Below is a small trained network, with its code and all its weights. Each question gives an input and a class and asks what happens when units are switched off, that is, made to give their printed mean instead of their output.

import numpy as np


def w(rows, s, z=0):
    codes = np.array(rows[::2]) - 128.0
    scale = np.full(codes.shape[1], s)
    scale[-1] = z or s
    return codes * scale


def f(y):
    return y / 2 * (1 + np.tanh(0.7978845608 * (y + 0.044715 * y**3)))


def log_softmax(a):
    a = a - a.max(-1, keepdims=True)
    return a - np.log(np.exp(a).sum(-1, keepdims=True))


def net(x, mask):
    res = np.array(x, float).reshape(1, 4) / 4 @ E
    y = f(res @ A[0][:, :-1].T + A[0][:, -1])
    res = res + np.where(mask, y, B[0][:, -1]) @ B[0][:, :-1]
    return log_softmax(res[-1] @ U[:, :-1].T + U[:, -1])


A, B = {}, {}
E = w([
[114,146,119,138],'x0',
[169,138,209,164],'x1',
[138,210,127,8],'x2',
[178,80,140,94],'x3',
],0.012)
A[0] = w([
[127,12,102,153,157],'neuron 1',
[104,147,140,55,38],'neuron 2',
[80,34,76,172,60],'neuron 3',
[159,92,149,142,208],'neuron 4',
[148,43,35,72,173],'neuron 5',
[99,156,59,82,115],'neuron 6',
[167,128,158,162,6],'neuron 7',
[107,78,125,166,23],'neuron 8',
[217,71,121,70,226],'neuron 9',
[181,139,160,139,3],'neuron 10',
[105,101,118,143,16],'neuron 11',
[69,88,63,86,59],'neuron 12',
[89,120,171,210,243],'neuron 13',
[65,121,56,112,205],'neuron 14',
[211,145,183,156,213],'neuron 15',
[20,152,113,139,215],'neuron 16',
[55,75,99,79,48],'neuron 17',
[76,106,156,215,67],'neuron 18',
],0.011,0.0051)
B[0] = w([
[99,209,106,50,231],'neuron 1',
[220,254,33,117,180],'neuron 2',
[173,245,141,70,208],'neuron 3',
[76,174,175,110,194],'neuron 4',
[90,159,243,190,233],'neuron 5',
[113,198,144,89,205],'neuron 6',
[214,186,134,177,141],'neuron 7',
[194,226,49,87,159],'neuron 8',
[9,214,108,97,253],'neuron 9',
[210,223,108,201,135],'neuron 10',
[229,194,99,236,124],'neuron 11',
[193,193,128,240,182],'neuron 12',
[110,198,153,42,254],'neuron 13',
[122,161,238,84,217],'neuron 14',
[81,173,177,183,237],'neuron 15',
[52,144,192,104,206],'neuron 16',
[214,107,222,254,161],'neuron 17',
[141,205,140,74,211],'neuron 18',
],0.0074,0.0085)
U = w([
[1,155,133,105,228],'0',
[211,213,36,75,136],'1',
[63,125,193,75,245],'2',
[180,158,244,205,176],'3',
[65,104,155,80,92],'4',
[179,69,140,200,3],'5',
[179,28,119,169,3],'6',
[243,85,113,195,3],'7',
],0.0098,0.0061)

Each question gives the input, the list of numbers given to net, and the class t.
The units are the neurons (one row each of A and B). Each row of codes is followed by its name. A weight is (code - 128) times the scale printed after its matrix; where a second scale follows, it is the last column's (A, B and U).
mask holds one flag per neuron, in row order. A switched-off neuron (its flag False) gives its mean, the last column of its row in B, instead of its output. The means were averaged over made-up inputs and are rounded, as every weight is.
A unit's drop is (log p(t) with every unit on - log p(t) with that unit switched off) / (log p(t) with every unit on - log p(t) with every unit switched off).
The circuit of an input: a set's keep is (log p(t) with only the set's units on - log p(t) with every unit switched off) / (log p(t) with every unit on - log p(t) with every unit switched off). Starting from the 12 units with the biggest drops (on a tie, the unit counted first), units are removed one at a time, each time the one whose removal leaves the highest keep (on an exact tie, the one counted first), for as long as the keep stays at least 0.8.
circuit, biggest first: the units of the circuit, biggest drop first
most important unit: the unit with the biggest drop
top k neurons: the k neurons with the biggest drops, biggest first
drop of u: that unit's drop, to one decimal
input [-3,-6,-5,-2], class 3: circuit, biggest first : (neuron 9; neuron 17)
input [6,6,-7,7], class 0: circuit, biggest first : (neuron 1)
input [-5,0,-4,7], class 0: circuit, biggest first : (neuron 9; neuron 1)
input [-7,4,7,-6], class 1: top 2 neurons : (neuron 2; neuron 5)
input [-1,-2,5,7], class 0: top 2 neurons : (neuron 9; neuron 5)
input [1,5,6,-3], class 1: top 3 neurons : (neuron 5; neuron 2; neuron 14)
input [6,4,-4,1], class 2: circuit, biggest first : (neuron 13; neuron 12)
input [1,-7,-6,6], class 3: top 3 neurons : (neuron 5; neuron 17; neuron 12)
input [-3,-5,-6,-4], class 1: top 2 neurons : (neuron 3; neuron 8)
input [7,-3,-2,-3], class 2: top 2 neurons : (neuron 9; neuron 14)
input [0,-7,8,-7], class 1: top 2 neurons : (neuron 2; neuron 12)
input [3,4,3,4], class 0: top 3 neurons : (neuron 9; neuron 17; neuron 14)
input [2,-6,-6,-5], class 1: top 2 neurons : (neuron 3; neuron 8)
input [3,-6,-7,-3], class 1: most important unit : neuron 3
input [-4,-5,-2,-4], class 3: top 3 neurons : (neuron 9; neuron 12; neuron 17)
input [8,4,-3,-4], class 2: top 2 neurons : (neuron 9; neuron 13)
input [-7,2,-7,7], class 0: top 2 neurons : (neuron 9; neuron 4)
input [-1,0,7,7], class 0: top 3 neurons : (neuron 9; neuron 5; neuron 3)
input [-2,-7,-1,1], class 3: drop of neuron 12 : 0.2
input [5,-8,-8,0], class 1: circuit, biggest first : (neuron 3)
input [-1,0,2,-2], class 4: drop of neuron 15 : 0.1
input [-3,2,-3,4], class 0: drop of neuron 14 : 0.1
